Below is a small trained network, with its code and all its weights. Each question gives an input and a class and asks what happens when units are switched off, that is, made to give their printed mean instead of their output.

import numpy as np


def w(rows, s, z=0):
    codes = np.array(rows[::2]) - 128.0
    scale = np.full(codes.shape[1], s)
    scale[-1] = z or s
    return codes * scale


def f(y):
    return y / 2 * (1 + np.tanh(0.7978845608 * (y + 0.044715 * y**3)))


def log_softmax(a):
    a = a - a.max(-1, keepdims=True)
    return a - np.log(np.exp(a).sum(-1, keepdims=True))


def net(x, mask):
    res = np.array(x, float).reshape(1, 3) / 4 @ E
    y = f(res @ A[0][:, :-1].T + A[0][:, -1])
    res = res + np.where(mask, y, B[0][:, -1]) @ B[0][:, :-1]
    return log_softmax(res[-1] @ U[:, :-1].T + U[:, -1])


A, B = {}, {}
E = w([
[72,118,105,253],'x0',
[199,248,167,173],'x1',
[131,171,11,104],'x2',
],0.0072)
A[0] = w([
[104,137,123,160,65],'N1',
[168,76,180,151,111],'N2',
[143,152,49,129,92],'N3',
[106,117,210,143,79],'N4',
[132,101,214,127,82],'N5',
[144,144,57,115,149],'N6',
[111,21,93,101,77],'N7',
[143,168,141,138,72],'N8',
[131,113,168,129,254],'N9',
[134,141,149,71,89],'N10',
[85,112,126,106,76],'N11',
[160,180,144,144,61],'N12',
[111,163,69,113,71],'N13',
[111,87,114,114,81],'N14',
[101,114,91,251,62],'N15',
[105,72,118,109,69],'N16',
[145,149,145,42,73],'N17',
[108,122,120,183,59],'N18',
[173,137,153,28,76],'N19',
[130,150,76,109,103],'N20',
[173,234,164,159,89],'N21',
[127,148,83,116,126],'N22',
],0.019,0.0087)
B[0] = w([
[205,105,104,124,133],'N1',
[190,133,183,94,176],'N2',
[193,151,205,79,186],'N3',
[254,131,183,45,179],'N4',
[230,122,210,85,185],'N5',
[107,159,209,124,205],'N6',
[64,22,92,92,223],'N7',
[149,69,113,102,146],'N8',
[6,162,196,202,237],'N9',
[174,143,86,143,164],'N10',
[144,86,111,97,139],'N11',
[146,35,111,106,168],'N12',
[199,126,183,84,163],'N13',
[142,85,105,83,151],'N14',
[174,160,65,228,232],'N15',
[148,56,98,71,165],'N16',
[194,141,77,178,194],'N17',
[239,113,91,124,153],'N18',
[174,148,76,215,223],'N19',
[149,138,182,121,167],'N20',
[43,20,83,65,255],'N21',
[117,125,186,144,166],'N22',
],0.043,0.0093)
U = w([
[88,32,105,89,137],'0',
[187,122,82,217,152],'1',
[154,128,234,95,84],'2',
[2,182,160,151,254],'3',
[81,201,61,46,79],'4',
[106,182,55,74,82],'5',
[106,196,46,70,87],'6',
],0.0085,0.0093)

Each question gives the input, the list of numbers given to net, and the class t.
The units are the neurons (one row each of A and B). Each row of codes is followed by its name. A weight is (code - 128) times the scale printed after its matrix; where a second scale follows, it is the last column's (A, B and U).
mask holds one flag per neuron, in row order. A switched-off neuron (its flag False) gives its mean, the last column of its row in B, instead of its output. The means were averaged over made-up inputs and are rounded, as every weight is.
A unit's drop is (log p(t) with every unit on - log p(t) with that unit switched off) / (log p(t) with every unit on - log p(t) with every unit switched off).
The circuit of an input: a set's keep is (log p(t) with only the set's units on - log p(t) with every unit switched off) / (log p(t) with every unit on - log p(t) with every unit switched off). Starting from the 12 units with the biggest drops (on a tie, the unit counted first), units are removed one at a time, each time the one whose removal leaves the highest keep (on an exact tie, the one counted first), for as long as the keep stays at least 0.8.
circuit, biggest first: the units of the circuit, biggest drop first
k most important neurons: the k neurons with the biggest drops, biggest first
drop of u: that unit's drop, to one decimal
input [-6,7,-2], class 0: circuit, biggest first : (N21)
input [-8,7,6], class 1: 2 most important neurons : (N19, N17)
input [-2,1,-4], class 2: 2 most important neurons : (N5, N4)
input [4,-3,1], class 1: 2 most important neurons : (N21, N15)
input [5,7,-7], class 0: 2 most important neurons : (N21, N12)
input [8,-7,4], class 1: 3 most important neurons : (N15, N21, N18)
input [4,-3,-5], class 2: 3 most important neurons : (N19, N4, N21)
input [2,8,8], class 0: 3 most important neurons : (N21, N12, N5)
input [-5,-4,-3], class 1: 3 most important neurons : (N21, N19, N17)
input [-4,2,-3], class 1: 2 most important neurons : (N19, N6)
input [-6,6,-3], class 0: 2 most important neurons : (N21, N15)
input [-3,-2,2], class 3: drop of N15 : 0.2
input [4,5,4], class 0: drop of N21 : 3.6
input [-8,6,-2], class 1: circuit, biggest first : (N19)
input [5,6,1], class 0: drop of N21 : 6.2
